(in the rows, 128 means zero)
Each name stands for a flat space through zero: a line, a plane or more. A row that begins with a name and a colon came from that space; any other row is followed by the name of the space it lies nearest, among the names in its block.
q247_q347: [141  87 104 138 151 120 121 115 141 133 114 115 128 125 135 122 111 135
  91 134 127 196 147 129 130 116  79 130  90 161 118 133 163 125 126 134
  99 151 107 118 149 132 130 145 111 136  92 157 107 129 145 189 107 143
 104 169 127 125 110 122 131 120 123 150 127 126 125 103 101 131 141 168
 122 131 141 103 168 115 144 138 132  94]
q25_q348: [ 94 128 111 154 146 121 122 121 135 100 126 136  97  90 143 116 153 128
  79 140 118 152 136 117 118 147 113 124 115 132 162 110 128 103 156 124
  99 120 162 134 144 123 176 105 133 140 120 132 149 140 139 101 142 138
 151 113 147  88 123 106 172 117 128 116 133 125 157 146 103 122 143  98
 117 146 108 102 129 128  98 102 137 137]
q247_q347: [139 141 162 114 137  94 122 104 131 139 135 184 132 118  75 158 144 121
 192  83 157  95 137 115 126 165 169  99 173 157 135 127  95 176  81 117
 163 104 121 118 133 124 149 122 135  86 166  95 127 120 136 106 108 134
 148 139 167 114 113 114 127 139 143  74  96 118 106 137 130  93  61  84
 101  78 120 154 135 118 131 136 108 169]
[111 178 160 123 163 146 126 118 127 125 153 141 126 114  81 123 145 138
 175 101 147 106 131 130 140 138 139 109 157 126 156 106  64 103  97 140
 139 119 160 158 136  99 150 121 140 131 168 107 147  93 121  73 153 144
 154 112 135 121 165 152 148 163 127  81  99 137 114 133 165 123 117 122
 109 115 139 151 106 159  99 122 127 168]
q247_q347
q340_q669: [128 138 132 131 139 133 107 100 140 131 110 123 121 126 140 125 135 132
 136 146 134 109 112 135 129 123 134 145 113 116 123 132 134 100 139 132
 117 127 141 102 143 124 133 139 148 148 133 126 110 124 144 138 128 117
 121 140 145 134 117 107 128 154 124 106 126 125 140 125 113 100 119 138
 133 124 146 113 139 131 133 114 141 119]
q340_q669: [146 139 152 133  75 108 106 128 105  97 134 141 113  95  94 135 154 128
 118 105 107 103 125 134  83 145 153 124 145 150 105 113 162 154 101 117
 136  99 121 133  98  87 137 119  85 122 121 102 139 146  81 150  90 146
 122 120 111 116 149 110 136 151 156 139 175 110 150 105 149  93 162 117
 134 128 117  86 130 134 118 109 131 112]
[135 169 127 112 109 127 140 146 134 119 140 131 120 102 119 123 135 131
 173  99 127  86 114 161 111 130 160 126 137  90 141 113 134 133 126 120
 150 100 150 161  98 150 130 113 157 141 147 114 162 122 118  84 148 128
 159 117 110 113 132 126 142 142 149  91 139 123 108 147 153 137 142  99
 120  99 119 141 113 128 132 129 105 165]
q247_q347
q524_q734: [130 108 122 126 117 109 138 126 118 126 124 141 147 127 163 124 121 110
 143 143 121 121 174 132 117 108 149 111 133 115 181 119 147 145 166 122
 114 118  78 116 142  98 151 103 154 109 128  85 154 163 113 156  91  94
 106 128  92  97 129 125 129 151  83 132 146 121 134  95 161 126 156 123
 122 143  96  93  69 137 126 128 114 168]
[109 137 144 143 112 143 108 144 154 107 126 202 130 119 126 109 138 128
 170  95 151 152 152 147 140 109 139 114 140 106 117 136 139 111  93 158
 128 126 152 127 128 112 125 152 148 100 144  91 125 130 140 182  80 129
 131 113 155 179 107 125 154 136 158 127 143 118 159 114  86 110  82 150
 151 104 167 148 119 113 133  98 127 119]
q340_q669
[122  89 147 132 193 121 128 102 125 138 136 124 159 146 131 121 100 118
  78 182 138 191 154  84 171 112  89 131 112 174 127 126 128 135 130 135
 123 150 123 106 158 101 142 123 113 100 129 160 104 117 155 177 140 150
 115 145 160 113 148 100 149 118  83 167 147 144 162 114 104 122 121 137
 126 144 128  94 167 124 124 118 183  94]
q247_q347
[119 111 151 160 112 110 128 130 102  91 121 121 132 142 127 106 142 142
 131 111 106 133 132 116 122 116 169 132 131 121  87 115 119 116 136 100
 129 146 122 143 165 110 125  96 146 148 131 128 149 137 125 121 135 113
 138 127 127 115 129 130 125 110  88 103 115  94 155 120 123 126 115 138
 133 150 158 121 114 147 123 118 148 110]
q524_q734
q426_q793: [143 151 112 120  97 132 135 120 128 141 110 146 123 118 134 194 115 129
 156 105 127 134 125 127 148  91 152 180 145 123 110  98 159 142 134 141
 123 124 152 136 139 113 113 134 117 137 135  98 122  88 118 159 150  93
 170 150 125 141 152  71 125  93 152 106 139 113 155 153 113 143 123 152
 147  68 135  74 175 142 137 140 145 136]
q535_q549: [138 141 111 130 149 123  99 156 142 135 127  95 166 140 110 117 124 136
 143 139 138 141 147 121 140 129 131 141 106 134 154 102 149 153 136 131
 128 128 122 105 136 123 150 118 135 161 129 114 100 127 129 125 137 140
 125 115 148 102 128 118 110 124 122 149 130 140 117 121  96 127 126 177
 137 104 145 107 137 135 122 104  81 150]
q524_q734: [136 101 119 152 143 111 137 141 109  58 117 128 127 131 114 140 122 122
 121 123 123 140 100 155 132 125 139 155 140 124  93 126 112 130 143 112
 142 152 120 156 157 127 134 126 135 145 119 138 127  89 133 105 115 131
 138 132 105 121 145 121 122 131  91 110  82 115 107 126 126 125 119 141
 149 148 145 132 158 127  95 127 113 124]
q27_q942: [121 104 106 126 145 136 104 115 112 100 127 115 133 128 124 117 136 157
 141 122 103  99 132 140 125 120 135 124 136 149 117 105 143 115 116 140
 114 115 114 134 118 147 121 119 127 117 124 132 135 135 104 143 140 129
 108 142 131 139 170 128 118 122 153 111 117 122 105 133 141 132 118 123
 129 124 109 113  98 129 121 125 117 137]
q682_q950: [ 85 141 131  92 119  89 110 125 140 122 105 113  88 122 139 121 118 119
 111 168 132 126 144 186 128 125  68 144  97 109 134 170 127 123 104 127
 155 117 119 137  95 129 107  90 146 135 109 169 111 120  93 105 118 155
 111 136 122 114 111 161 117 107 152 158 124 139 120 110 124  99 144 125
 108 124 138 135 113 131 107 124 164 111]
q800_q855: [135 124 131 138 141 133 126 148 125 120 116 147 131 123 118  91  93 111
 143 127 117 106 144 139 138 100 141 123 155 101 107 156 115 111 147 110
 142 108 130 132 136 130 165 107 130 154 100 127 110 119 111 142 112 105
 160 131 116 135 127  97 138 123 146 120 134 136 105 101 113 115 128 140
 115 140 121 122 102 135 123 134 129 142]
[119 104 121 150 122 163 118 106 121 112 102 134 147 122 125 123 146 118
 147 137 122 121 120 137 109 132 113 134 123 103 131 105 120 112  99 135
 127 131 100 163 118 145 123 108 139 108 149 147 130 142 136 150 148 103
 127 133 141 122 197 126 125 127 151 127 158 124 121 156 131 113 115  92
 110 151 121 108 137 147 146 112 132 123]
q27_q942
q397_q97: [100  98 144 141 130 114  89  96 150 105 135 151  76 157  79 160 149 143
 156 133 117 114 132 137 172 157 114  90  90  95 114 139 119 123 116 113
 142 111 143  85 138 135 140 108 124 117 170 119 126  82 139 145 114 158
 130 177 129 104 135 112  95 136 137 125 171 133 149 145 110 154 161 109
 118 117 133 130 135 112 109 119 157 170]
q478_q857: [131 185  86 145  99 131 121  93 128 116 111  99 114 119 108 131  91 126
 113 121  88 141 158 138  96 159 122 157 140 148 121 115 121 122 130 147
  80 156 122 112 119 124 122  81 161 111 128 134 125 135 128  89 133 142
 110 155 151 183 125 129  73 102 125 161 170 119 164 145 149 138 142 134
 123 145  94 108 118 107 175 107 112 145]
[108 173 113 101  96  91 151 160 120 120 161 143 164 114 190 109 106 147
 114 101 144 142 151 139  80 138 100 177 144 166  93  92 122 139 133 140
  94 175 134 152 133 166 120 143 126 188  71 132 100 179 137  87 156 131
 118  93 115 150 106 112 169 129 126 102  89 124  92 101 152 164  89 119
 135 117 126 134 111 151 129 142 104  81]
q397_q97
[ 86 149 136 116 103 108 154 153 164 152  74 122 162 113 137 122 153 110
 137 134 127 169 139 112 133 107 153  99 122 147 106 106 154 139 147 151
 113 132 121 143 155 116 121 147 141 121 117  90 123 169 122 155 144 127
 151 137  82 116 166 117 130 139 113 152 132 145 165 137 122 134 117 124
 176 120 118 119 125 117 105 106  86 118]
q426_q793
q157_q931: [126 114 131 120 145 153 127 129 130 146 147 131 142 100 118 102  98 153
 140 118 133 106 157 127 122 158 120 125 155  95 124 136 131 136 104 123
 183 135 122 130 138 122  95 124 157 172 112 102 124 123 136 111 113 133
 123 150 132 104 114 128 139 107 135 149 106 126 159 112 113 145 148  83
 117 157 127 147 131 104  87 132 119 100]
[142  92 130 120 105 122 103 120 153 152 136 178 130 139 174 109 112  87
 124 115 120 104  92 125 146 143  95 141 111 108 172  94 147 130 109 148
 175 137 144 141 131 161 116 164 128 100  78  98  56 123 155 135 141 127
 137 148 144 156 134  80 167 135 162 133 130 159 111 101 154 105 115 136
 156 136 109 178 141 121 138 122 113 186]
q524_q734
q478_q857: [118 132 120 128 126 138  95 102 127 126 115 131 133 131 147 130 120 132
 117 135 133 116 102 121 125 106 130 118 140 125 129 124 112 126 147 144
 136  91 119 120 150 135 129 114 110 108 135  96 111 134 150 119 129 138
 127 137 148 133 126 141 113 126 130 144 116 136 159 117 131 126 129 120
 115  98 150 106 152 139 124 135 133 118]
q426_q793: [137 128 155 131 152 124 113 110  98 122 152 170 100 110 130 129 116 136
 139 146 125 125 139 156 108 137 139 138 134 118 147 125 122 124 141 134
 122 133 154 137 114 126 112 107 127 125 147 159 135 124 135 112 141 123
 118 132 150 116 110 131 138 140 125 147 138 124 142 142 117 149 127 132
 109 131 134 174 139 105 128 118 114 126]
[137 109 148 115 154 140 104  89 140 189 102 127 161 116 130 101 123 147
 146 140 121 130 178 143 136 127 145 131 131 135 113 160 137 152 152 138
 103 145  93 110 112  83 129  64 119 108 154 126 174 139 125 116  97 127
 112 100  95  74 196 164 125 137 106  81 179 111 128  83 136 161 154 119
 104 150 130 110  90 105 140 104 118 129]
q524_q734
[ 98 127 106 160 107 157 109 153 132 116 114  94 126 129 151  94 150 112
  91 146 108 158 115 119 134 117  87 156  85 119 123 133 143  91 177 128
 127 133 134 133 135 124 133 117 133 157 111 147 146 120 109 141 161 124
 112 124  87 136 144 127 149 100 135 167 165 135 119 112 159 146 173 157
 152 169 127 130 122 149 121 121 119 121]
q247_q347
q682_q950: [155  86 108 100 136 149 123 133  97 111 125 142 120 144 131 122 111 127
 132 141 116 149 119 159 145 128  97 170 114 134 145 128 175 142 145 141
 129 132 142 141 115 147 110 134 124 126 105 138 100 122 122 107 122 151
 129 114 147 111 111 167 138 123 132 141 153 134 115 123 128 125 139 113
 146 136 128 129 125 141 117 153 178 131]
[131 138 137  76 174 109 164  99 117  93 158 193 135 110 140 142 165  52
 108 104 145 180 104  65  77 122 200 138 159 116 112 153 114 149   4 137
 169 145  83  73 122  97 162 116  98 176 162 133 149 150 172  97  99 139
  89 137 130 177 167 155 155  84  28  83 113 141 132 102 147 130  44  84
 191 126 115  69 115  68 133 178 137 122]
q535_q549
q27_q942: [126 186 183 127 144  65 120 212 160 212 162 130  98 164 130 162  87  95
  41 133 174 179 113 106 175 161 180 150 125 155 117 201 110 143 185 114
 190 151 194  73 167  62 143 157  82 187 143 108  98  72 147  64 107 195
 149 110  88 136  10 160 132 177  76 186  80 169 148 125  97 111 141 241
 124 131 180 138 170 131  95 153 146 126]
[130 123 141 130 118 123 128 138 137 134 120 118 137 154 119 146 139  99
 113 124 112 111 120 127 117  82 134 130 105 132 123 113 129 121 155 124
  74 124 134 126 143 140 153 125 105  99 143 150 146 138 149 147 129 140
 154 115 124 133 134 133 123 110 113 132 115 144 135 134 161 110 108 138
 138 117 131 123 133 107 139 117 133 126]
q157_q931
q397_q97: [172 126 129 141 133 171 142 131 118 162 105 100 156 129 158 105 148 103
 110 173 167 109  85 131 105 113 176 112 171 118 159  74 153 112 130 142
 121 118 133 134 133 126 144 136 118  83 128 138 118 172 115 130 115 131
 102 155 127 134 124 154 141 115 128 137  85  91 169 168  95  71 118 166
  89 164 124  92 144 133 136 108 108 122]
[114  93 141 160 152 146 107  94 142  94 104 120  86 157  60 141 131 129
 138 138  89 114 111 114 160 101 122  97 102  94 131 160 135 116 125  85
 137  86 109 104 138 105 150 106 126 112 184 133 142 106 113 161 105 139
 144 172 127 115 151 127  68 137 147 104 156 143 136 156  98  90 156 130
 125 138 159 142 137 120 112  90 157 153]
q397_q97
q157_q931: [120 113 103 147 170 189 109 114 130  95 120  95 132 105 134 124  89 144
 118  75 164 135 138 177 111 181 138  91 178  95 138 121  95 160 116 130
 189 152 140 161 127 129  83 135 135 204 110 126 145  82 107 104 126 148
 115 152 118 113  99 112 153  90 146 129 108 134 137 110  76 124 131 104
 127 139 126 152 123 139  56 164 111  97]
[111 139 131 110 104 116 115 112 131  95 160 151 136 141 116 133 111 119
 124 102 126 153 174 127 118 168  93 151 115 155 108 145 101 143 128  99
 114 139 126 113 134 129  84 116 136 177 157 120 117 104 144 105 156 145
 149 112 132 119 112 100 133 141 160 108 159 157 122  66 139 155 150 104
 147 109 137 145 111 142 138 141 140 117]
q397_q97
[158  87 153 153 151 186 144 124 126 127 187 105 108 175 122 165 169 114
 135  81 156 120 140 112 157 131 121 137 134 159  67 121 140 114 171 115
 141 176 121 146 150  92  92 153 117 147  84  89 142 146 163 192 165 183
 135  96  91 137 156 105 101 180 135 142 174 105 139 115 128 200 135 126
 132 113 154 121 151 182  70 126 129 165]
q682_q950
[122 102 105 122 133 153 120 109 136 113 121 110 121 120 123 148 128 151
 129  95 136 142 129 132 105 126 133 136 118 133 126 143 121 124 130 143
 123 139 113 129 143 130  95 115 157 123 154 128 139 151 129 124 127 138
 129 138 142 133 145 130 133 112 123 121 118 144 151 129 128 127 136 108
 104 115 135 115 125 105 127 132 116 119]
q478_q857
[127 112 106 140 135 125 161 153 119 107 168 124 112 134 165 147 116 141
 107 127 132  92 116 149 128  94 131 180 127 116 114 134 113 135 122 126
  86 146 141 108  89 125 127  80 138 134  94 121 133 116 161 145 135 103
 119 122 125 151 133 137 104 134 135 101 140 142 129 129 123 149 144 127
 165 140 132  98 158 170 145 122 127 109]
q426_q793
[126  99 141 151 122 130 135 117 128 135 125 142 135 121 124  98 165 141
 113  81 144 111  68 124 118 158 107  99 151 141 135 106 144 129 152 136
 101 133 138 154 136 126  83 144 142 104 119 133 136 128 121 106 117 136
 144 158 115 160 115 123 111 127 138 103 127 137 106 128 172 106 132 117
 141 158 103 166 153 111 117 149 165 108]
q535_q549
[132 137 133 149 141 109 140 109 108 110 152 112 103 151 114 139 163 103
 105 115 129 128 127 135 142 137 141 148 128 131 109 131  89 123 106 129
 140 120 162 137 147 118 117 139 123 130 128 124 116 114 132 108 121 102
 115 121 124 137 106 138 142 115 139 134 105 120 142 149 110 126 109  85
 141 157 136 120 150 128 125 143 124 113]
q524_q734
q535_q549: [116 113 143 156 146 102 119 118 109 147 132 125 163 139 131 127 118 134
 131 128 132 149 137 118 133 134 125 126 138 158 130  98 131 154 142 133
 115 130 106 132 110 133 134  95 133 135 101 120 101 120 132 124  65 126
 125 126 103 159 118 111  84 107 135 113 149 165  99 123 126 149 113 148
 113 101 136 151 131 133 115 119 140 117]
[111  76  89 118 168 159 122 110 107 125 150 180 150 138 132 146 155 161
 106  99 157 125  92 154 133  62  97 139 101 140 109 156  87 126 108 125
 152 102  94 131 134 105  74 140  82 138 129  91 121 149 119 125  82 156
 166 108 139  72 150 151 192 104 159 103  93 174 122 130 115 110 142  97
 108  86 172  88 125 141 115 122  89 115]
q478_q857
[135  83 110 136 159 111 102  97 108 136 110 105 157 154 141 139 121 133
  80 143 107 179 149  88 135 125  86 140 107 132 122 131 126 159 144 129
 118 140 142 105 159 130 123 106 103 111 116 158  87 127 156 167 112 149
 113 159 149 136 114 107 120 128 116 141 115 134 137 112  98 119 131 127
 121 146 128 103 158  99 141 127 144  70]
q247_q347
[136 104 164 151 110 133  92 116 150 147 106 111 152 136  99  89 142 135
 146 145 134 159 146 115 108 136 132  85 119 117 134 119 115 151 110 132
 139 137 135 145 151 138 134 166 127 137 147 139 139 161 135 109 122 113
 143 141 129 101  86 163 141 152  80 129 122 144 110 113 111 102 129 128
 121 127 143 185 117 102 102 142 133 132]
q426_q793
[106 136 110  67 153 114 153 149  85 128 143 128 113 127 155 134 116 101
 100 102 118 113 114 115 139 109 134 145 122 138 112 115 125 145 144 134
 136 142 125 113 125 126 118 123 149 123 134 123 128 149 143 147 142 136
  93 136 149 164 171 109 173  99 156 170 150 129 121 167 159 134 107 150
 155 143 144 117 128 149 129 133 146 136]
q426_q793
[124 119 121 155  94 130 129 135 136 149 115 123 101 119 130 129 141 154
 144 151 124 101  91 159 118 148 109 112 128 118 138 116 124 124 171 106
 109 121 119 190 138 122  79 132 156  89 119 129 116 132 114 135 149 158
 133 133 123 121 122 115 140 137 156 133 133 127 142 132 141 127 174 134
 133 130 113 145 133 138 128 122 131 105]
q535_q549
[130 155 121 118 125 132 114 129 129 131 118 112 144 101 141 105 166 111
 118 122 120 123 121 133 124 138 131 123 111 144 109 110 135 120 137 133
 123 120 141 130 124 115 118 130 150 147 101 120 112 133 131 111 128 111
 129 123 138 144 105 110 156 135 125 125 115 130 104 123 124 127 124 132
 163 136 122 122 127 136 120 133 129 109]
q397_q97
[118 125 140 119 132 128 118 156  96 112 114 153 121  73 117  57  68 133
 158 124 121  88 167 165 146  84 158 125 152 139 123 122 113 113 132  89
 140 104 132 133 160 106 164 142 142 141 109 129 120 110  93 130 114 107
 180 138 104 159 111  87 123 117 110 112 127 115 103  92 128 124 132 155
 108 134 111 130 114 148 119 118 133 151]
q800_q855
[109 165 145 135 103 101 119 160 141 123 111 103 142 104 163 126  83 153
 127 171 104 116 148  78 134 144 108 117 140 126 107  97 148  97 147  97
 123 153 151 122 116 149 142  94 143 134 129 134 107 121 102 125 135  93
 120 111 110 145  75  95  97 160  96 160 139  97 105 133 143 141 100 119
 142 163  96 126 117 167 164 137 133 144]
q478_q857
[106 171  88 138 130 140 142 126 157 140 141 111 127 150 135 143 141 136
 136  97 128 136 117 145 151 129 145 135 121 147 125 142 132 112 112 112
 112 114  99 130 114 152 131 131 171 130 120 170 138 111 129 102 145  93
 118 165  98 131  99 138 113  87 103  95 136 118 138 127 131 158 137 143
 141 141 117 134 120 145 134 143 121 140]
q340_q669
[135 115 130 154 117 119 123 119 123 139 131 105 126 133 139 129 154 147
 136 126 132 118 112 135 117 144 103  98 140 134 150  81 146 135 151 129
 146 106 117 135 115 118  88 116 134 112 119 118 118 130 101 112 134 145
 139 144 124 118 131  95 101 121 128 135 139 149 143 118 152 125 126 129
 131 148 118 155 132 123 128 131 145 105]
q535_q549
[118  76  90 160 157 173 109 135 128 126  89  83 107 115  94 136 119 120
  81  76 174 172 105 160 141 156 111 108 140 116 119  94 113 139 133 122
 153 130 142 174 123 132 125  90 124 199 131 132 142  74 122 118  93 125
 112 126 138 158  86 149 157 113 195 107 116 129 139 127 100  85 146 119
 142 115 127 139  78 155 100 147 116  93]
q157_q931
[128 152 110 110  69 102 131 150 113 126 118 129 125 100 141 144 125 121
 166  95 120  85 125 166 103 146 149 132 128 112 127 131 179 128 139 130
 142 106 110 126 114 170 130 150 155 161 102 114 120 138 109 103  97 106
 131 114  85 172  83 136 110 122 168 125 140 112 129 135 120 122 156  91
 137 101 115 149  87 138 124 133  79 128]
q247_q347
[134 134 142 133 138 117 108 114 150 118 128 128 143 108 121 112 130 107
 114 103  90 127 142  98 141 109 119 109 123 143 123 144 147 149 127 107
 144  99 124 149 116 163 141 127 126 108 141 128 106 155 122 107 136 173
 133 114 118 105 130 126 138 134 121 131 105 127 134 128 144 112 149 105
 104 127 121 133 125 131 121 129 128 140]
q426_q793
[128 123 144 125 137 138 118 125 142 130 126 121 113 116 111 123 139 114
 148 139 135 131 137 125 127 117 146 119 109 165 111 139 122 117 153 136
 132 115 117 148 133 116 126 153 132 118 130 125 111 121 135 136 134 124
 114 106 102  99 135 143 130 147 121 119 112 126 126 105 138 102 128 134
 133 113 116 111 140 132 120 132 140 111]
q478_q857
[123 115 125 123 121 138 111 138  83 105 142 151 124  86 163 137 139 123
 120 119 185 104 126 124 132 166 107  75 113 119 113 123 136  99 127 103
 157 106 152 132 108 132 118 108 134 154 123 116 123 127 137 118 128 149
 123  94  84 158 112 134 104 126 157 166 150 111 174 104 117 120 117 127
  97 130 113 111 110 150  96  89 153 103]
q682_q950
[142 136 155 133  97 118 118 115 114 124 142 155 124 156 138 138 113 130
 141 133  99 111 134 109 119 141 122 132 146 112 129 163 121 134 121 123
 149 122 143 115 134 114 105 137 138 116 120 117 128 147 115 132 146 130
 118 156 125 111 129 116 127 136 110 153 149 115 118 115 119 138 132 142
 124 115 122 120 164 115 137 130 130 119]
q157_q931
[102 128 127 110 146 110 121 130 119 144 136 138 133 133 130 123 118 125
 117 116 154 118 140 117  93 120  99 132 129 144 119 118 123 130 144 138
 117 152 123 119 107 144 129 125 129 142 103 130 127 116 157 124 135 138
 111 111 136 136 120 120 138 129 127 128 125 129 116 108 158 154 120 116
 126 110 128 127 131 134 135 140 131 107]
q397_q97
[118 178 104  84 155 144 171 128 118 110 138 138 118 129 137 179  69 146
 163 117 119 112 100 134 134  95 115 181 126 140 131  96 154 123 105 146
  95 110 160 125 128  95  86 148 132  93 124 123 114 106 147 170 153 119
 118 135 135 156 136  87  97  83 149 163 156 137 104 138 125 131 114 148
 112 125 133 105 144 134 162 115 111 150]
q426_q793
